Rows lie near named flat spaces through zero. A row that begins with a name and a colon came from that space; any other row is followed by the name of its block's space that it lies nearest.
bod_taf: [ 29  -3   8  31   4  -7  -1 -21 -30 -24 -10  22 -32 -10  28   3   4 -41
 -13 -16 -26  14]
bod_taf: [ 24 -14  -6  -6 -19 -12  22  11   6   6   8 -21  20   6  -2 -32  34   4
  -4   0 -23 -15]
zep_rutam: [-18  10   5 -14  -8  -7 -14   5   6   5  -1  17  12   4   8  25  -5  13
  15  19  20   6]
ton_tepus: [-17  11 -14   9  37  32  30   4 -18   5  31 -67  26  15 -58  36  14  40
   7   0 -10 -14]
zep_rutam: [-12   4   8   6  -3  -2  -3  -1 -27  -1   3   5  11   3  10  52  14  10
  17  25  -5   5]
lud_satad: [ 11  -9   7  11 -11 -17  -1 -17 -34 -11   4  20   1  -9  28  32  10 -25
  10  19 -14   6]
bod_taf: [ 14  38  -4  49   6   1  18  17 -45 -41  -3  61 -35  31   7  20  45 -32
 -27 -30 -47  46]
mene_lut: [-48 -13  27  10  32  45  -9   3 -32  -5 -19 -18 -25 -30 -10  49 -42 -10
  23  14  40   0]
lud_satad: [-13  10   7   7 -26 -11   0   4 -23 -16  17  37  26   3  11  30   4  -8
  27  39   8   8]
zep_rutam: [-23  -5 -22  -2  16  -2  -1   6 -14  12  -6  42 -31   6  -2  17  -3 -15
 -23 -15  -9  20]
bod_taf: [ 24   1 -11  26  -3  -6   8 -14 -14  -1  16  -7   3   9  -4  -4  21   9
 -13  -6 -46  -5]
zep_rutam: [ 26  -5 -20   1  -5 -12  14  -7  13   2  16  -4   6   6 -11 -45   8  -5
 -19 -17 -22  -8]
ton_tepus: [-21  39  18  39 -23  27 -10  26   4 -24   7  31  10  16 -19 -13  -9  29
  13  16   3   8]
zep_rutam: [ 10   4  -7  -2   9   2   9   1  10  -9   1  -1  -8   2 -10 -27  -4 -14
 -13 -21   2   3]
mene_lut: [ 24  -7   4  29 -65 -37 -14   9 -12   3  -8  73  -2  12  50 -19  43  -2
 -10  21 -58   9]
mene_lut: [  1   6  34  -9  12  12   3  -5 -11 -32 -10 -28   8 -21  11  27 -16 -28
  33  12  48   1]
ton_tepus: [ -6 -32  11   3  11   0 -16 -28 -27   9 -14  -4 -22 -31  25  33 -24 -22
   7  12   3  -6]
bod_taf: [-44   1   6 -39   9  21   2  40  28   2 -19  10  -5  -6 -18 -17 -29 -10
  10  -3  68   8]
ton_tepus: [-21 -27 -25   2 -21   0  15  18  -6  22  21  24  11   2 -23 -29   2   4
  -6  17 -17 -12]
lud_satad: [ 21 -30 -11 -20  -1 -28  -1  -8   1  28 -19  -3 -17  -4  30   0  26 -10
 -20 -14 -26  -2]
bod_taf: [  4  -1 -17   8  -7  -5   7   2  -1  11  14   3   7  13 -11  -9  17  17
 -11  -1 -29  -4]
ton_tepus: [ -8  46  37  22  -6  13 -53  -9  26 -18 -27  23 -17   1  25  14 -37  30
  12   4  25  15]
mene_lut: [ 25  57 -20  24  18  -1  11  -5   7 -28  23   7   3  39 -25  -4  21  14
 -23 -35 -28  22]
ton_tepus: [ 10 -35 -13 -11  20   8  17  -6   4  19  -3 -44 -13 -16 -16 -29  -3 -10
 -17 -22  -8 -20]
bod_taf: [-16 -17  -5  -2  12  13  -2   6   5   0 -14  25 -35 -17  -6 -33 -35 -34
 -16 -19  20   6]
zep_rutam: [ 11  -9  39 -22 -36 -26 -38 -10  20   3 -32   9   8 -21  62  10  -9  -1
  29  31  30  -5]
lud_satad: [ 13 -19 -16  -2 -15 -12  32  25 -12   4   4  10   2  10  -3 -27  43 -19
 -16  -9 -29   1]
zep_rutam: [  2  19 -17 -11  10 -17   9   3  -6 -15   4  39  -7  15   4  13  10 -28
 -12 -16   5  27]
lud_satad: [-22  -8 -32 -40 -35 -48 -20  -6  18  42  23  53  37  15  15  20   2  27
   8  42   0  -2]
mene_lut: [-19 -15 -13 -13 -31 -17  -6  23   7  31  -4  38   6  11  10  -5  19  18
  -5  19 -14   0]
ton_tepus: [-34 -33 -44 -25 -34 -27  -3  13  11  51  24  54  20   9 -11 -20  -1  20
 -10  30 -16 -11]
mene_lut: [-14   6  -5  22  18  31 -10 -10  13   5  11 -21  -7  -4 -36 -21 -38  27
  -7  -9   0 -14]
zep_rutam: [ 13 -21  24   6 -30  -6 -16 -12   3  13  -6 -29  20 -16  24  -1   3  24
  21  32 -10 -27]
zep_rutam: [-61  34 -25 -34  -2  14 -14  27  55  26  28  12  43  27 -56  -8 -37  67
  14  22  50  -5]
bod_taf: [  7  38   2  43   8  -6 -11 -16 -41 -25   3  44 -19  22  19  62  22  -1
  -8  -4 -39  34]
lud_satad: [-30  37 -14  32  31  39  -9  -9   8  -9  27  -2  -3  13 -56  -1 -46  36
  -6 -11   6   2]
lud_satad: [ 10 -30 -40 -32  -9 -43 -16 -42  22  41  26  12  17  -7   8 -16 -22   5
 -12  11 -12 -19]
mene_lut: [-49 -30   5 -26   9  17  -5  18  -6  27 -15  -8  -5 -19  -7  28 -21   5
  17  21  37  -8]
ton_tepus: [  3  52  -7 -17  11 -15   4   2   8 -10  18  -8  35  37  -8  52  31  32
  12   2   7  18]
mene_lut: [ 17  46 -24 -20  35   1  21  -4  32 -16  27 -36  24  30 -43 -11   5  15
 -11 -35  15   7]
mene_lut: [-62  42 -12 -39  27  20  11  45  15   4   8   4  24  32 -44  50   2  34
  17   6  55  22]
lud_satad: [  9   0  13  11 -11  17  35  33 -10 -29   1 -10   9   1 -15 -35  22 -24
   7  -4   5   0]
lud_satad: [-13   8  -7  17  11 -18 -36 -39 -32  14   2  38 -17   3  29  81  -9  14
  -1  17 -26  17]
ton_tepus: [-13  -4  -3   5  36  20  11 -16 -28   6  14 -53   8  -4 -25  53  -1  18
  11   6  -4 -11]
bod_taf: [ 36  19  22  28   4  -8  -6 -33 -29 -27   3 -22   6   0  26  45  18  -2
  13   6 -24   4]
[ 0 19 -1 -6  7 -1 -7 -2 14  1  1 -8  7 11 -4 11  1 20  1 -4  6  3]  ton_tepus
[ 46 -39 -10 -76  11 -51  33 -13   5   8  -9 -45  17 -15  35   5  39 -58
   2 -14  22  -6]  mene_lut
[ 46  46 -23 -40  18 -23  27 -10  52 -22  33 -47  47  30 -29 -35  17   6
  -5 -33  21   0]  mene_lut
[ 21   0 -10  14  -4   1  22   6  -3  -3  14 -19  10  11 -16 -24  27   7
 -11 -10 -31  -8]  bod_taf
[ 19  -7  -2  32  27  30  20 -11 -10 -24   5 -27 -27 -15 -28 -47 -21 -31
 -20 -36 -11  -7]  bod_taf
[  4  -4   4 -18   4  -1 -12 -14  27   6  -3 -22   6 -12   0 -18 -27   5
   6  -1  24 -13]  lud_satad
[ 43  -3  25 -22 -32 -25  28  22   2 -17  -9 -35  37   5  30  -8  63 -12
  22  11   0  -7]  bod_taf
[-19   9 -39   3   7   7   8   7  15  19  29  14   8  22 -45 -25  -8  28
 -22 -10 -17  -3]  lud_satad
[ 37 -50 -12 -35  -4 -51 -13 -30   0  43 -29  -5 -24 -15  60  11  29 -20
 -24 -12 -34  -6]  lud_satad
[ 22  13   4  10 -15 -24 -10 -22 -15   3  12  -8  25  14  23  46  32  28
  12  22 -34  -2]  bod_taf
[-17   8  12 -39 -25 -21  -2  35  11   5 -19  29  17  12  27  23  28   0
  19  21  31  16]  bod_taf
[ 34 -32   6 -17   1 -19   1 -19   3   8 -19 -26 -13 -21  31 -15   7 -28
  -8 -13  -6 -11]  lud_satad
[ -6 -12 -34 -33   1 -27 -31 -43  41  41  25   3  20  -6  -6 -13 -48  28
  -5  11  11 -21]  lud_satad
[ 15 -63 -15 -27 -14  -8  -9 -26  43  48   6 -49  11 -35  -7 -78 -37  12
  -8   4   1 -53]  mene_lut
[ 30   6 -24 -32  12 -32  24  -2   6   1   7  -8   9  19   5   4  40 -17
 -17 -25 -11  11]  mene_lut
[ 11  26 -22 -28  -4 -35   3   1  18 -13   9  51   6  21  11  -8   8 -27
 -12 -15  14  27]  zep_rutam
[  3  19 -12  34  26  29  14  -9  -8 -11  25 -32   1  11 -45  -8  -6  21
 -11 -18 -23  -7]  bod_taf
[ 13 -70 -19 -39 -13 -27   2 -13  16  50  -8 -24  -1 -27  17 -39  -1 -11
 -13   3 -11 -33]  mene_lut
[-18 -23  24 -24 -24 -19   1  25 -33   1 -29  35  -2 -12  49  52  29 -33
  26  34  20  16]  mene_lut
[ 25  -7  14  30  13   7  -1 -48 -27 -34  17 -19  -2 -30   4   1 -38 -39
  14   5   4 -10]  lud_satad
[ 14  37   9  13 -22  -4  17  27   1 -37   8  28  17  24  -1 -17  30 -10
   6  -1   0  19]  ton_tepus
[ 25  -7   6  30  39  20   0 -27 -19 -10 -16 -35 -45 -14   1   2  -8 -18
 -24 -40 -26   0]  lud_satad
[-42   2   7  43 -17  51 -24  23  26  15   0  11 -12  -4 -42 -59 -49  53
  -5   8  -2 -20]  ton_tepus
[ -8   9  30 -25 -21   5  -2  24  27 -14 -11 -12  28  -7   6 -16  -8   2
  33  21  53  -6]  lud_satad

Each name stands for a flat space through zero: a line, a plane or more. A row that begins with a name and a colon came from that space; any other row is followed by the name of the space it lies nearest, among the names in its block.
viram_votem: [ -7 -10  21  29  25  40   0  -4 -23  -6  -8 -37  33  13 -16  30  29  22
  15  17  66 -24]
kiz_namuk: [ -6  -1  -7   1 -14  -7   4   3   6   8  11   5  -2  -5   7 -10  -7  -3
  -3   0 -23  14]
muker_dor: [  7  -3  12   4  25  15   7 -25   3 -39  -7 -29  20   1 -15  22   9 -10
   8  -4  17 -22]
pifuf_zomib: [ -9 -32  -3  18 -30   6   8 -18  30   1   8 -13  -2   1   6  17   1  21
   4 -19  -9  -6]
foz_pifut: [-29   2 -22  -2 -30   6  23  53 -36  36  35  11  52  -2  15 -35  -5 -13
   0  50  -7  38]
foz_pifut: [-23   0 -17 -30   2   0   1 -30  13 -38 -14   4  -6  19 -46  42 -12  15
 -15 -10  23   1]
foz_pifut: [ 12  -3 -15  13  15  35 -27  -8   8 -22 -17   7  13  -6 -26   9  25 -14
 -20 -13  22 -27]
viram_votem: [ -1   2 -12 -28  10  -5 -25 -38  34 -32 -19  23 -38   6 -35  18  -9   5
 -24 -30  -8  -6]
pifuf_zomib: [ 16  13  20  41  14  -3  23  -7   0 -13  14 -45  25 -18  23  -3   9 -36
  17  -6 -30  -5]
pifuf_zomib: [ 20  42   8   3  38 -28  13  21 -19 -19  -6 -19  32  -1   9  -9   6 -67
  -8   5   3 -14]
pupir_vuv: [-28  14  55  21  30   1  36 -11 -25  12  51 -56  31  -3  26 -28 -10  -2
  38  48 -34  43]
pifuf_zomib: [  3 -10  47  56  25  20  -5   2   5  30  33 -42  27 -10  42 -38  26 -14
  15  15 -16  -6]
foz_pifut: [ 43  -6  -6 -14 -19 -33  14 -12  16 -21 -26   4 -36 -13  20  15 -16  -3
  17 -41 -24 -25]
kiz_namuk: [ 14  -1 -22 -19  -4  -7  -1 -19  19 -39 -21   8  -7  -2 -21  23  -5 -14
 -12 -27  -2 -19]
kiz_namuk: [-19 -19   1  -5 -16   5   7  11 -12  18  -3  -2   4  21  -3  21   1  40
   9  13  44  -1]
pifuf_zomib: [-17 -35   8  12 -16  15 -20   1  20  33   7   7  -9  14   8  -4  11  37
  -5   0  21  -6]
pupir_vuv: [-37  69  23 -11  50 -45   8  17 -36  12   3 -11   1  31 -19   6 -14 -22
 -17  31  22  40]
pifuf_zomib: [ 21  29   0 -33  37 -10 -13  29 -26  -7  -6  23  19  -3   3 -39   2 -50
 -13  23   5  -8]
viram_votem: [-14  -5 -26  31 -28   3  50  23  -7 -20  23 -41  85  -4   6  16   9 -47
   1  12   0  -2]
muker_dor: [ 14 -11 -46 -17 -33  24   8 -17  14 -42   8  22  12 -36 -16 -11 -13 -24
  -3 -12 -60  11]
viram_votem: [-22  14  37  43  17  -4 -14 -10  16  42  37 -17 -18  -5  23 -35   2   1
  -3   8 -48  37]
kiz_namuk: [ -3  -1 -23 -24 -30 -22 -26  22  24  42  20  61 -35 -13  23 -61 -19 -11
 -27  -3 -65  32]
pupir_vuv: [-18   2  16  18  -6 -13   6  19   1  39  34  -7  10  -1  32 -37  -3  -9
   0  19 -31  27]
muker_dor: [ 10   4  23  10  10 -48  -5  -3  24  13 -27 -13 -38  27  15  30   3   9
  -7 -36  31 -30]
muker_dor: [-15  60   2   0  38 -22   5  -3 -20 -16   0  -9   2   3 -26   6 -10 -36
 -17   9 -13  31]
pupir_vuv: [  8  -4 -24 -10 -12 -17 -18  -9  41 -13  -7  25 -16  -3  -5  -4  -3 -26
 -31 -33 -26 -11]
pupir_vuv: [ 12 -32 -56  -8 -53 -19 -32  23  56  13 -23  56 -18   7   2   2   9 -15
 -52 -50   4 -35]
pifuf_zomib: [-11  -6  46  13   8 -17  31 -38   1  -3   6 -50 -24  11  12  33 -16  45
  42  -4  -1   9]
muker_dor: [ 10  -9  17   8  16  21 -12 -62  28 -36 -11 -17 -36 -11 -22  26  -1  25
  11 -30 -18  -9]
kiz_namuk: [ -1 -44 -22  24 -13  15 -12 -19  69 -35   1 -17  44   8  -8  17  29 -39
 -38 -38  11 -53]
kiz_namuk: [  5 -27 -25 -32 -24 -19   3  15  23 -11  -8  19  18  14   6   0  -3 -18
 -18 -10  16 -29]
kiz_namuk: [ 27   0   0 -34  15 -23   5  28 -12 -12 -17   7  23  10  16 -12   3 -34
   0   7  31 -36]
kiz_namuk: [  3   3 -22  32 -29 -31  32  14  23  -9   9 -25  34  -5  20  12   2 -50
 -12 -24 -25  -9]
pupir_vuv: [ -8 -39  24  47 -37  -5  15  15   3  54  -3 -30 -13  20  36  32  13  65
  28 -10  46 -17]
muker_dor: [  3  22  29   3  40 -44  13   1  -2 -16 -28 -39   8  37  -2  44   8 -17
  -4 -12  63 -37]
viram_votem: [-20 -26 -21 -58  -5   2   6   6  10 -27  13  18  45  18 -14 -14  -9 -19
 -17  25  16  -8]
viram_votem: [-17  51  29  -4  49 -38 -19   8   2  24  24   7 -12   6  11 -51  -9 -46
 -27  19 -41  37]
foz_pifut: [  4   4  17  -5  -8 -26  29  12 -17  15  13 -14  -1  -3  32 -13 -17   3
  27  13 -20  15]
viram_votem: [-20   2  51  68  35 -14  -1  -4  31  24  29 -61  30  18  31  -8  28 -31
 -11  -2   4 -12]
muker_dor: [-45   6  13  43  -4  -3  -8  49 -16  74  25  -6  23  27  17 -15  19  12
 -18  33  38  24]
muker_dor: [ 26 -27  -4  -4  -8  13   2  -3  12 -18  -4  -3  15 -12  14  -7   8 -11
   9 -10  -2 -32]
viram_votem: [ 18 -48  19  29 -22  14   2   0  11  20 -10 -21  -5   5  29  18  19  42
  27 -16  36 -40]
kiz_namuk: [  4   9  -2 -21   3  -5  16  -8 -20 -20 -15  -3  -7   3 -14  23 -12  14
  16   3  14   2]
pupir_vuv: [ 34 -13  10 -13  -2  -1  -2  -6  -4  -3 -18   7 -28 -11  17  -2  -4  19
  24 -13  -1 -20]
pupir_vuv: [  0   9   9 -40  10 -75  10   0  29 -10 -18   1 -21  35  10  18 -20 -21
 -18 -24  15 -21]
pifuf_zomib: [ 25 -15 -26 -60  -9 -25   2   8  15 -33 -16  31   8   3   3 -11 -13 -33
 -12 -11   0 -31]
viram_votem: [-29 -11  45  22  50  -1 -11  -7  27   2  22 -45  48  35   6  -7  27 -28
 -20  16  41 -26]
pupir_vuv: [-22  49  19 -16  39 -49   6  -2  -3  -4   4  -9  -8  21  -9   0 -17 -31
 -19   8  -8  25]
foz_pifut: [  2 -23  19 -10   5  -3   6   3   4   3   6 -12  15  11  18  -9   3   4
  11  10  18 -18]
foz_pifut: [ 32  12 -16 -34 -20 -11  45  60 -67   6  12  12  44 -27  41 -46 -18 -34
  38  46 -21  13]
pifuf_zomib: [ -3   0 -35   6 -31   6 -17  16  -6  18 -30  32 -28   7 -23  34   5  34
 -16 -19  35  -3]
kiz_namuk: [ -2 -21 -16 -29  -6  16 -26 -27  37 -19   8  31 -14  -9 -15 -22  -7  -3
 -20 -11 -35   2]
foz_pifut: [-15 -13 -24  -9  -3  21 -35   0  23   1  -5  32   2  10 -28  -2  13   0
 -37  -6  20  -8]
muker_dor: [-49  21  -4  25   8   6  13  14 -18   9  17 -24  43  22 -25  21   9  -7
 -18  28  33  26]
pupir_vuv: [ 20  -9  -6 -31 -10 -36  -3  16   9   5 -25  21 -22  15  14   6  -7   2
  -5 -18  23 -28]
foz_pifut: [  0 -22  14 -44  -3 -26  18  -4   5  -8   0  -2  -2  18  15   0 -19  14
  16   7  12 -12]
muker_dor: [  8 -13  14  22  14  29  -9 -28  16 -17   4 -20   6 -11  -4   2  15   0
   6  -9  -7 -14]
pifuf_zomib: [-24   1   9 -28  15   5 -10  -6  -3   4  14  13  -2  11 -12 -18 -10  11
  -5  25   0  21]
foz_pifut: [-16 -34   6  47 -51 -27  24  11  37  42  25 -28   4   7  47   4   1  13
   6 -20 -20   1]
viram_votem: [  4 -25  23   9   7 -38 -22 -31  77  -1  -4 -10 -30  20  19   4   5 -11
 -26 -50 -10 -37]
[  8 -34  -7  12 -28 -11  16 -11  40 -14   3 -19  14   1  18  14   3 -10
   0 -28 -10 -28]  pifuf_zomib
[-14 -30 -10 -38 -21  -1  21   1  -1 -14   3   1  21  16  -4  13 -12  18
  10  14  25  -7]  kiz_namuk
[-10   6  11  -2  19 -22  -5  17   6   9  -1  -6  18  25   5  -1   9 -21
 -19   5  33 -16]  pifuf_zomib
[  8   9 -16 -50 -11 -24  28  -2 -25 -29 -22  11 -13   5 -15  29 -28  14
  18   2  12   4]  kiz_namuk
[  2 -15   5 -46 -13   4   0   4 -26  16  -5  30 -33   1   4 -11 -21  53
  27  21   8  15]  muker_dor
[ 28   7 -37 -24 -19 -42 -13  24  13  -6 -50  38 -28  15  -7  31  -1 -14
 -30 -43  37 -39]  kiz_namuk
[ 21  31 -40 -12   3  13 -40  52 -38  23 -35  62 -11  -6 -21 -14  16 -13
 -31   6  38  -6]  pifuf_zomib
[-11   6  34  43  29   8  -8 -43  22  -9  -3 -42 -19   9 -14  35  13  19
   2 -22   9  -6]  foz_pifut
[-29 -30   7 -24 -10  13 -12 -11  21  17  35  18  -2   4   7 -40 -11  20
  -4  22 -29  24]  viram_votem
[ 31 -17  24 -30   2 -28  12 -11  19  -8  13  -1 -14 -15  45 -42 -20 -18
  23  -5 -54  -9]  pupir_vuv
[ 20 -22  17  21  14  13 -19 -17  27  -8 -12 -14  -2   1   7   7  22  -1
  -2 -23  18 -41]  foz_pifut
[ 17 -74  -5  -1 -38  40  22 -21  23 -29  11 -22  37 -15  18   4   8  19
  34  -5  -1 -38]  pupir_vuv
[ 17 -19   8  -1   1  14 -10 -54  31 -33 -14  -6 -40 -12 -13  23  -5  27
  13 -35 -20 -15]  muker_dor
[-19  45  26  -8  49   1  -1  -1 -37   2  14  -9   5   2 -14 -19  -7 -11
   4  39  -5  37]  pifuf_zomib
[ 17  22  31  40  26  -9 -20 -15   5  17 -19 -15 -46  -1   7  15  12  14
   3 -27   4  -9]  viram_votem
[ 15   6 -21   4 -10 -19 -18   9  26   4 -10  23 -15  -6   6 -10   3 -29
 -28 -29 -20 -11]  kiz_namuk
[ -7 -12   7 -43   3   8   7  -2 -27  -5  -9  10  -6  15 -13  11 -13  41
  21  25  37   2]  kiz_namuk
[-10  16 -15  22 -34 -27 -17  38  -6  68 -10  35 -50   8  13   1  -3  32
 -17 -13   4  25]  kiz_namuk
[ 33  37  10  34  36  -6  -9  -5   3 -18  -9 -18   1 -21   6  -8  16 -55
  -9 -22 -26 -15]  kiz_namuk
[ 20  19  -8  51   7 -11 -20   8  21   5 -26  -7  -9  -1   0  23  27 -29
 -28 -43  14 -31]  kiz_namuk
[  7  38 -38   2 -29  20   0 -16 -30  -4  -9  36 -58 -43 -31   9 -27  31
  12 -11 -65  60]  viram_votem
[ -1 -21  -9 -11 -12 -26   8 -14  25 -25 -40 -12 -10  36 -20  72   2  23
  -9 -38  68 -46]  pupir_vuv
[ -9 -32  49 -17  12 -39 -34  -5  59  51  30  15 -38  21  53 -64  -6   5
 -14  -3 -33  -4]  viram_votem

Each name stands for a flat space through zero: a line, a plane or more. A row that begins with a name and a colon came from that space; any other row is followed by the name of the space it lies nearest, among the names in its block.
relu-bub: [ 16 -16   1  20   0  -7   7  23   2  14 -13 -69  -5  34  23 -21  48  23
 -19  -7   0   1]
relu-bub: [-14   4  43  28 -14 -25 -55  -7   8  18  28  44 -15 -20  -4 -24   8  -9
 -12  33 -16  -5]
dobon-nalik: [-10  10  11 -65  -9 -11   5  16 -32 -18 -20  -3   2 -61 -15 -14  -4 -34
   2  10 -10  -3]
relu-bub: [ 17 -12  18  42 -35 -21 -26  13   0  19  18 -47 -25  13  -3 -32  74  37
 -43  12 -10 -13]
dobon-nalik: [ 28   8  22  -6  39  23 -26  13 -17 -13   1   1  31  41  17 -31   7 -36
 -14  -5 -14   6]
relu-bub: [-28   5  -4  -5 -19 -11  -6  17  -2   7 -21 -14 -12 -17   7 -10  -5  38
  -1  -8  16   1]
pino-revov: [-30   0  28  38 -47 -36 -13 -17  21  29  29  33 -54 -43 -10   8   7  23
  15  36  16  -5]
pino-revov: [  0  -5  14   3 -14 -15  10   2   1   9   4 -12 -21 -16   2  -1  17  -5
   7  16   5   0]
dobon-nalik: [ -9  11 -18   8 -33  10  33  -4   0  -2   1  -5 -35  -8  -9  27  -6  45
  22 -11  46   2]
pom-riz: [ 52   8 -25   1 -10  39  32  -8 -21 -29  20 -23   0  35 -26  17  32   9
 -14 -21  13  -7]
pino-revov: [ 14 -28   8 -17  -6 -35  11   3  -1   8  -1 -42   0 -30 -10 -10  46 -37
 -20  25 -44 -12]
pom-riz: [-51  -4  29  -4  21 -32 -26   1  23  27 -18  41   2 -32  29  -9 -49 -25
  29  23  -8  12]
relu-bub: [-15  -5   7  22 -39 -25 -20  29  -2  20 -13 -53 -28  -5   9 -32  47  62
 -29  -1  10  -7]
relu-bub: [ -3  -5  29   9 -44 -33 -21  32 -14  18  -5 -58 -35 -22   4 -44  68  33
 -32  17   0  -9]
pino-revov: [ -5  -1  -2 -14  32   8   9  -7   7  -3  -9  22  20   5  12  12 -37 -32
  22  -2  -4  10]
pino-revov: [ -9 -18  41   6 -25 -53 -35  12   1  25   8 -21 -19 -44  -4 -38  52 -16
 -29  41 -39 -13]
pom-riz: [-27  26  34  44 -37  -2 -46  17  -1  20  10  17 -43   7  16 -30   7  66
  -1   3  49   5]
pom-riz: [-53  -8   3  40 -29 -36 -18  17  29  41 -22 -21 -33  -9  29 -12  -2  73
   4   1  25   5]
pom-riz: [ 11 -17  -8 -33 -20 -26   5   4 -15  -8  -3 -33   6 -45 -30  -8  39 -20
 -33  13 -45 -19]
pino-revov: [ 24 -28 -29 -12 -13 -16  36 -13   3  -5   6 -39   4 -19 -30  21  37 -15
 -19   6 -37 -17]
pom-riz: [  2   9  17   2 -26  -7 -32  13 -17  -1   8  -6 -11 -13 -12 -28  31  17
 -28   6  -5  -9]
pino-revov: [ 11   0 -18 -23  34  28  83 -17   8 -12 -12   4  -3  14  17  54 -46 -40
  69  -9  39  22]
pino-revov: [-22 -11  39   7  -7 -43 -37   1  11  25   7  16 -10 -38   5 -25  11 -25
  -7  37 -30  -4]
dobon-nalik: [  9 -25  19  21  44 -20 -42  -8  22  17  10  12  40  24  15 -22   6 -49
 -24  18 -62  -3]
relu-bub: [-21  -2  17   2 -22 -25 -15  31  -5  18 -22 -43 -21 -15  19 -33  28  33
 -12   4  10   1]
dobon-nalik: [-13 -11   1  12  -9 -18  18 -19  21  14  10  17 -18 -22  -4  25 -11  -8
  22  18   1   0]
dobon-nalik: [-13 -13  36 -13  24 -28  13  -6  14  18  -4  14  -7 -28  22   2 -16 -65
  37  36 -12  11]
pom-riz: [ 15 -25 -27 -10  13 -12 -24  21  -5  -3 -22 -60  45  18  -4 -30  41  10
 -62 -19 -59 -16]
pom-riz: [-39 -17  15 -12  19 -40 -40  14  15  22 -26   3  23 -29  20 -29 -16 -18
 -12  14 -42   0]
relu-bub: [-33  11  14 -32   1 -12  -4  14  -8   2 -24  14  -4 -38  12  -9 -31 -10
  21   6  11   8]
dobon-nalik: [ -1   3  -9 -28 -21  -8   4 -22  -9 -16  18  35   0 -53 -44  20  -7 -24
  -5  14 -23 -15]
dobon-nalik: [ 22  15   5  -9   3  23   6 -14 -14 -20  21  30   1   3 -17  11  -7 -25
   8   2   7   0]
[ -7  -2  -3  -2  -7  -7   4  -1   3   3  -3  -2  -5 -12  -3   4  -1   5
   2   2   0  -1]  dobon-nalik
[ 15 -13  13  49  30   4  -8 -21  30  18  24  21   7  48  20   8  -4 -20
  10  10  -8   7]  dobon-nalik
[  1 -26  -1 -22  27 -28 -21  -5   7   3  -6   0  41 -21  -8 -12   4 -52
 -27  15 -71 -11]  pino-revov
[-41 -22  10 -13 -22 -60 -30  18   9  26 -24 -26  -4 -60   0 -29  19   8
 -26  22 -41 -12]  pom-riz
[ -2  28  46 -12  26  21 -34  47 -30  -2 -28 -17   4  35  51 -58  -1  -1
   5 -10  35  21]  pino-revov
[ -1  -5  43 -22  26 -21 -38  32 -15   8 -20 -23  20  -5  28 -55  21 -42
 -19  17 -32   4]  pino-revov
[  1  14  19 -19  18  17   3  42 -24  -3 -36 -44   0  28  42 -35   6   8
   9 -17  34  18]  dobon-nalik
[ 35 -14 -34 -24  -1  12  58 -17  -7 -21   5 -27   6  -4 -27  36  16 -24
   3  -6 -12  -8]  pom-riz
[-15  -1   7  13  11  -6 -35  13   6  11 -11  -2  13  15  18 -24  -3  16
 -15  -5  -8   2]  pom-riz
[-52   8 -28  29 -20  -3 -26   6  21  16 -19  14  -6   4   9   4 -37  86
  -3 -27  27   2]  relu-bub
[-14  -5  30 -18  35 -11  22  -4  12  12 -11  21  -2 -15  31   9 -37 -62
  51  24   6  19]  pino-revov
[  7   6 -31  14 -20  20  31 -16   5  -9  11   4 -15  10 -18  35  -7  36
  11 -17  29  -2]  pino-revov
[-21   7  37  36 -54 -29  -5  -2   9  28  23   9 -67 -34   0  -2  24  32
  18  33  37   0]  pino-revov
[ -7  12 -24  -9  43  34  -4 -10   5 -16 -11  43  40  32   9  17 -63  -9
  16 -28   4  11]  pino-revov
[-23  15  -3 -43 -10  -1  11   2 -15 -13 -15  22  -5 -47 -12   9 -32  -8
  19   0  12   2]  relu-bub
[ 23  41  32  13 -61  23  -5  -3 -35 -18  45  26 -60 -15 -32  -4  35  28
   3  13  56  -5]  pom-riz
[  6  19  28   4 -14   6 -41  10 -20  -6  15  17  -6  -2  -7 -31  17   5
 -20   6   3  -4]  pom-riz
